Below are the code and all the weights of a small trained network. Each question names an input and a target symbol and asks about switching units off, where a switched-off unit gives its printed mean instead of its output.

import numpy as np


def w(rows, s, z=0):
    codes = np.array(rows[::2]) - 128.0
    scale = np.full(codes.shape[1], s)
    scale[-1] = z or s
    return codes * scale


def norm(h):
    return h / np.sqrt((h * h).mean(-1, keepdims=True) + 1e-5)


def f(y):
    return np.maximum(y, 0)


def softmax(a):
    e = np.exp(a - a.max(-1, keepdims=True))
    return e / e.sum(-1, keepdims=True)


def log_softmax(a):
    a = a - a.max(-1, keepdims=True)
    return a - np.log(np.exp(a).sum(-1, keepdims=True))


def net(x, mask):
    ids = ['αβεζηθμσφ'.index(c) for c in x.split()]
    T = len(ids)
    res = E[ids] + P[:T]
    u = 0
    for l in range(2):
        r = norm(res)
        for j in range(2):
            rows = slice(2 * j, 2 * j + 2)
            q, k, v = (r @ M[l][rows].T for M in (Q, K, V))
            z = softmax(np.where(np.tri(T) > 0, q @ k.T / 2**0.5, -1e9)) @ v
            o = O[l][rows]
            res = res + np.where(mask[u + j], z, o[:, -1]) @ o[:, :-1]
        u += 2
        y = f(norm(res) @ A[l][:, :-1].T + A[l][:, -1])
        res = res + np.where(mask[u : u + 8], y, B[l][:, -1]) @ B[l][:, :-1]
        u += 8
    return log_softmax(norm(res)[-1] @ U[:, :-1].T + U[:, -1])


Q, K, V, O, A, B = {}, {}, {}, {}, {}, {}
E = w([
[171,247,11,234],'α',
[115,142,163,190],'β',
[150,88,130,105],'ε',
[35,65,143,59],'ζ',
[159,86,60,118],'η',
[52,43,47,181],'θ',
[254,10,203,207],'μ',
[178,164,168,174],'σ',
[180,178,62,141],'φ',
],0.01)
P = w([
[204,5,110,152],'0',
[221,34,163,133],'1',
[192,47,164,122],'2',
[165,82,180,114],'3',
[133,119,185,83],'4',
[118,125,174,82],'5',
[100,151,183,68],'6',
[111,168,198,55],'7',
[97,173,198,52],'8',
[107,171,208,54],'9',
],0.0027)
Q[0] = w([
[144,183,227,113],'L0H1',
[2,79,177,28],'L0H1',
[211,196,147,185],'L0H2',
[48,173,165,165],'L0H2',
],0.0065)
K[0] = w([
[58,62,15,171],'L0H1',
[164,112,104,199],'L0H1',
[253,125,132,165],'L0H2',
[104,55,106,86],'L0H2',
],0.0058)
V[0] = w([
[89,28,49,194],'L0H1',
[240,245,165,80],'L0H1',
[167,115,216,121],'L0H2',
[128,134,253,175],'L0H2',
],0.0039)
O[0] = w([
[65,16,112,197,252],'L0H1',
[108,198,144,89,74],'L0H1',
[87,76,89,134,179],'L0H2',
[128,110,4,115,170],'L0H2',
],0.0042,0.0018)
A[0] = w([
[154,184,111,175,146],'L0N1',
[225,77,15,142,190],'L0N2',
[252,195,98,173,121],'L0N3',
[166,196,140,115,1],'L0N4',
[65,58,137,123,135],'L0N5',
[34,175,98,96,158],'L0N6',
[169,108,122,190,219],'L0N7',
[163,254,186,106,86],'L0N8',
],0.005,0.0016)
B[0] = w([
[107,171,240,131,178],'L0N1',
[151,254,129,52,252],'L0N2',
[92,91,182,62,229],'L0N3',
[108,166,152,129,140],'L0N4',
[196,152,150,53,198],'L0N5',
[172,191,151,70,159],'L0N6',
[22,212,171,136,228],'L0N7',
[69,134,109,161,155],'L0N8',
],0.0047,0.0043)
Q[1] = w([
[204,123,1,117],'L1H1',
[170,74,88,190],'L1H1',
[197,211,147,107],'L1H2',
[118,115,162,127],'L1H2',
],0.0068)
K[1] = w([
[254,110,193,205],'L1H1',
[231,63,204,196],'L1H1',
[254,128,117,176],'L1H2',
[164,113,70,52],'L1H2',
],0.0044)
V[1] = w([
[164,115,204,235],'L1H1',
[66,2,81,137],'L1H1',
[178,56,246,102],'L1H2',
[173,86,150,212],'L1H2',
],0.0039)
O[1] = w([
[233,62,242,212,33],'L1H1',
[140,253,155,39,73],'L1H1',
[175,6,139,11,248],'L1H2',
[33,161,221,125,51],'L1H2',
],0.0044,0.0012)
A[1] = w([
[125,236,132,91,4],'L1N1',
[121,145,145,186,7],'L1N2',
[1,82,187,162,119],'L1N3',
[47,129,47,141,152],'L1N4',
[64,174,183,101,72],'L1N5',
[102,46,136,72,240],'L1N6',
[126,138,231,144,27],'L1N7',
[241,153,126,77,66],'L1N8',
],0.0064,0.0016)
B[1] = w([
[80,2,128,166,219],'L1N1',
[178,100,48,33,148],'L1N2',
[160,160,56,59,247],'L1N3',
[134,138,222,143,209],'L1N4',
[83,126,90,165,231],'L1N5',
[121,178,137,197,252],'L1N6',
[120,153,102,72,219],'L1N7',
[158,137,91,158,197],'L1N8',
],0.0047,0.0035)
U = w([
[173,242,113,217,147],'α',
[126,151,135,137,70],'β',
[135,131,114,104,108],'ε',
[67,42,153,51,68],'ζ',
[169,161,8,120,106],'η',
[50,48,75,202,232],'θ',
[134,102,193,193,255],'μ',
[140,235,242,104,151],'σ',
[138,172,115,112,74],'φ',
],0.011,0.0051)

Each question gives the input, a string of symbols that net reads in full, and the target symbol t.
The units are the heads (2 rows each of Q, K, V and O) and the neurons (one row each of A and B). Each row of codes is followed by its name. A weight is (code - 128) times the scale printed after its matrix; where a second scale follows, it is the last column's (O, A, B and U).
mask holds one flag per unit, layer by layer, with each layer's heads first. A switched-off unit (its flag False) gives its mean, the last column of its rows in O or B, instead of its output. The means were averaged over made-up inputs and are rounded, as every weight is.
A unit's drop is (log p(t) with every unit on - log p(t) with that unit switched off) / (log p(t) with every unit on - log p(t) with every unit switched off).
The circuit of an input: a set's keep is (log p(t) with only the set's units on - log p(t) with every unit switched off) / (log p(t) with every unit on - log p(t) with every unit switched off). Starting from the 12 units with the biggest drops (on a tie, the unit counted first), units are removed one at a time, each time the one whose removal leaves the highest keep (on an exact tie, the one counted first), for as long as the keep stays at least 0.8.
circuit, biggest first: the units of the circuit, biggest drop first
unit that matters most: the unit with the biggest drop
k most important neurons: the k neurons with the biggest drops, biggest first
k most important neurons of layer l: the k neurons of layer l with the biggest drops, biggest first
which heads matter: for each layer, one digit per head in row order, 1 if its drop is at least 0.15 and else 0, layers parted by /
drop of u: that unit's drop, to one decimal
input σ ε σ θ σ β, target η: circuit, biggest first : [L1N3 L0N2 L1N2 L0H2]
input ε ε α φ μ σ φ, target θ: unit that matters most : L1N1
input α η ε, target μ: which heads matter : 01 / 10
input σ ζ σ, target ζ: 2 most important neurons : [L0N3 L0N7]
input θ μ θ ζ η ε, target σ: circuit, biggest first : [L1N1 L1N6]
input σ θ β, target η: which heads matter : 10 / 00
input φ β φ, target θ: 3 most important neurons of layer 0 : [L0N5 L0N3 L0N8]
input ζ ε θ σ θ, target σ: which heads matter : 10 / 10
input θ θ σ α φ, target σ: 3 most important neurons : [L0N2 L0N1 L0N3]
input σ θ σ, target θ: 2 most important neurons of layer 0 : [L0N7 L0N2]
input η α θ σ η σ φ θ, target σ: which heads matter : 11 / 00
input θ θ σ σ θ σ, target θ: 2 most important neurons : [L0N7 L1N1]
input μ φ ζ φ, target ζ: 2 most important neurons of layer 0 : [L0N3 L0N5]
input θ θ φ θ ε, target σ: unit that matters most : L0H2
input β σ ζ σ β σ ε, target η: drop of L0H1 : 0.0
input ζ ζ θ μ ζ φ, target σ: drop of L0N2 : 1.3
input ε η σ η ζ ε, target η: drop of L1N8 : 0.2
